Below is a small trained network, with its code and all its weights. Each question gives an input and a class and asks what happens when units are switched off, that is, made to give their printed mean instead of their output.

import numpy as np


def w(rows, s, z=0):
    codes = np.array(rows[::2]) - 128.0
    scale = np.full(codes.shape[1], s)
    scale[-1] = z or s
    return codes * scale


def f(y):
    return y / 2 * (1 + np.tanh(0.7978845608 * (y + 0.044715 * y**3)))


def log_softmax(a):
    a = a - a.max(-1, keepdims=True)
    return a - np.log(np.exp(a).sum(-1, keepdims=True))


def net(x, mask):
    res = np.array(x, float).reshape(1, 3) / 4 @ E
    y = f(res @ A[0][:, :-1].T + A[0][:, -1])
    res = res + np.where(mask, y, B[0][:, -1]) @ B[0][:, :-1]
    return log_softmax(res[-1] @ U[:, :-1].T + U[:, -1])


A, B = {}, {}
E = w([
[121,170,121,193,134,197,188,177,40,114,176],'x0',
[138,2,215,166,185,111,129,120,111,166,156],'x1',
[86,125,42,84,46,6,134,163,18,162,219],'x2',
],0.0099)
A[0] = w([
[119,125,154,120,127,130,108,103,163,146,83,86],'n1',
[117,143,57,71,44,81,83,117,155,120,102,128],'n2',
[126,123,141,112,115,141,126,119,125,117,121,108],'n3',
[132,139,106,131,120,127,140,133,102,119,127,25],'n4',
[124,144,127,74,109,107,86,98,219,107,64,90],'n5',
[121,99,163,175,155,146,179,170,81,133,171,84],'n6',
[105,109,122,131,119,139,126,140,130,127,104,119],'n7',
[134,118,118,124,119,142,126,125,110,148,122,130],'n8',
[138,199,118,167,137,205,166,162,127,53,88,125],'n9',
[123,135,88,126,117,108,133,138,126,122,137,42],'n10',
[128,128,143,131,120,124,126,145,134,128,134,118],'n11',
[132,134,102,104,120,96,140,122,122,130,138,115],'n12',
[121,97,164,155,133,149,145,133,85,116,164,68],'n13',
[117,128,122,110,144,139,123,128,123,138,128,124],'n14',
[118,112,121,149,127,116,150,149,80,149,198,112],'n15',
[129,144,139,133,137,115,120,128,123,130,128,128],'n16',
[122,132,124,125,128,137,136,139,146,146,115,91],'n17',
[139,190,70,141,106,126,141,160,112,110,139,121],'n18',
[117,130,132,128,127,124,143,120,127,133,123,132],'n19',
[128,108,126,129,121,129,134,125,135,102,130,106],'n20',
[123,137,54,78,57,76,120,120,146,128,153,111],'n21',
[116,217,26,133,66,154,163,155,88,99,115,156],'n22',
[152,96,159,108,167,128,95,72,249,115,49,133],'n23',
[111,128,137,134,120,129,128,104,116,124,129,133],'n24',
[123,183,91,108,110,143,154,142,104,121,143,114],'n25',
[136,181,122,141,138,179,144,120,164,93,109,34],'n26',
[82,122,136,115,132,140,114,126,117,112,117,128],'n27',
[119,71,147,97,129,30,95,105,125,182,141,72],'n28',
[122,161,131,115,122,115,131,120,140,132,128,21],'n29',
[121,155,122,120,122,123,96,124,129,102,120,2],'n30',
],0.015,0.0093)
B[0] = w([
[168,135,139,136,165,156,130,130,153,116,129,162],'n1',
[88,128,92,139,110,73,90,142,55,120,168,198],'n2',
[125,126,120,124,134,116,135,137,140,142,127,128],'n3',
[124,142,131,136,133,139,129,126,138,126,120,131],'n4',
[187,105,168,47,169,148,141,101,150,155,167,195],'n5',
[180,96,120,136,171,105,132,119,79,167,145,162],'n6',
[142,124,108,125,122,130,119,143,131,140,115,128],'n7',
[123,119,151,131,113,140,125,122,118,131,121,130],'n8',
[126,104,158,8,109,181,185,116,150,126,141,212],'n9',
[121,119,126,172,134,129,127,127,141,123,117,139],'n10',
[123,130,128,134,127,139,133,139,125,136,130,126],'n11',
[121,127,132,193,126,92,116,138,105,134,127,152],'n12',
[169,100,112,138,159,121,113,131,109,129,143,145],'n13',
[119,130,117,129,137,128,136,119,133,135,135,127],'n14',
[121,113,137,94,122,127,130,112,56,130,151,170],'n15',
[128,128,125,127,129,129,128,116,126,125,123,128],'n16',
[117,132,121,132,129,137,118,129,145,138,161,128],'n17',
[83,152,121,153,92,133,106,131,141,124,114,178],'n18',
[134,129,130,129,121,124,135,121,125,126,121,129],'n19',
[130,131,115,129,132,130,132,139,129,132,122,126],'n20',
[98,125,107,166,109,59,93,134,81,139,151,196],'n21',
[65,229,103,205,78,102,87,146,145,81,85,226],'n22',
[203,143,150,148,178,173,167,138,206,122,91,253],'n23',
[135,125,126,129,125,137,124,140,116,111,112,129],'n24',
[90,147,141,148,100,121,130,129,133,114,99,170],'n25',
[112,127,141,84,104,167,153,115,158,118,104,172],'n26',
[132,125,135,122,129,112,137,149,131,132,116,128],'n27',
[112,138,128,53,88,176,161,133,87,110,140,184],'n28',
[124,123,121,152,135,123,117,121,139,135,125,126],'n29',
[107,125,120,167,154,123,102,124,133,140,88,127],'n30',
],0.014,0.025)
U = w([
[150,103,132,248,167,120,126,120,147,134,95,79],'0',
[61,83,83,164,141,147,105,103,179,163,112,10],'1',
[132,136,135,116,123,174,154,121,207,108,97,163],'2',
[134,140,107,136,131,80,97,122,133,119,144,46],'3',
[148,95,126,99,130,132,150,115,94,129,150,194],'4',
[77,138,104,121,79,98,120,125,90,110,136,131],'5',
],0.016,0.011)

Each question gives the input, the list of numbers given to net, and the class t.
The units are the neurons (one row each of A and B). Each row of codes is followed by its name. A weight is (code - 128) times the scale printed after its matrix; where a second scale follows, it is the last column's (A, B and U).
mask holds one flag per neuron, in row order. A switched-off neuron (its flag False) gives its mean, the last column of its row in B, instead of its output. The means were averaged over made-up inputs and are rounded, as every weight is.
A unit's drop is (log p(t) with every unit on - log p(t) with that unit switched off) / (log p(t) with every unit on - log p(t) with every unit switched off).
The circuit of an input: a set's keep is (log p(t) with only the set's units on - log p(t) with every unit switched off) / (log p(t) with every unit on - log p(t) with every unit switched off). Starting from the 12 units with the biggest drops (on a tie, the unit counted first), units are removed one at a time, each time the one whose removal leaves the highest keep (on an exact tie, the one counted first), for as long as the keep stays at least 0.8.
units of the circuit, in order: the units of the circuit, biggest drop first
most important unit: the unit with the biggest drop
k most important neurons: the k neurons with the biggest drops, biggest first
drop when u is switched off: that unit's drop, to one decimal
input [-2,5,1], class 4: 2 most important neurons -> n22, n23
input [8,5,-6], class 4: most important unit -> n6
input [6,-2,-1], class 5: 3 most important neurons -> n23, n5, n22
input [-7,-5,-1], class 3: units of the circuit, in order -> n2, n9, n5
input [4,2,-2], class 4: 2 most important neurons -> n23, n22
input [-7,-7,0], class 3: 2 most important neurons -> n5, n2
input [-7,-2,2], class 4: 2 most important neurons -> n22, n5
input [6,-3,-1], class 5: 4 most important neurons -> n23, n22, n5, n1
input [7,-4,-1], class 5: 4 most important neurons -> n23, n22, n5, n1
input [-3,8,1], class 4: 2 most important neurons -> n22, n28
input [6,5,6], class 4: 2 most important neurons -> n6, n22
input [-2,8,0], class 4: 2 most important neurons -> n22, n28
input [7,-3,0], class 5: 2 most important neurons -> n23, n22
input [7,2,-4], class 4: most important unit -> n23
input [7,0,0], class 5: drop when n23 is switched off -> 2.8
input [5,4,-1], class 4: drop when n22 is switched off -> 0.1
input [1,-3,-1], class 5: drop when n22 is switched off -> 0.1
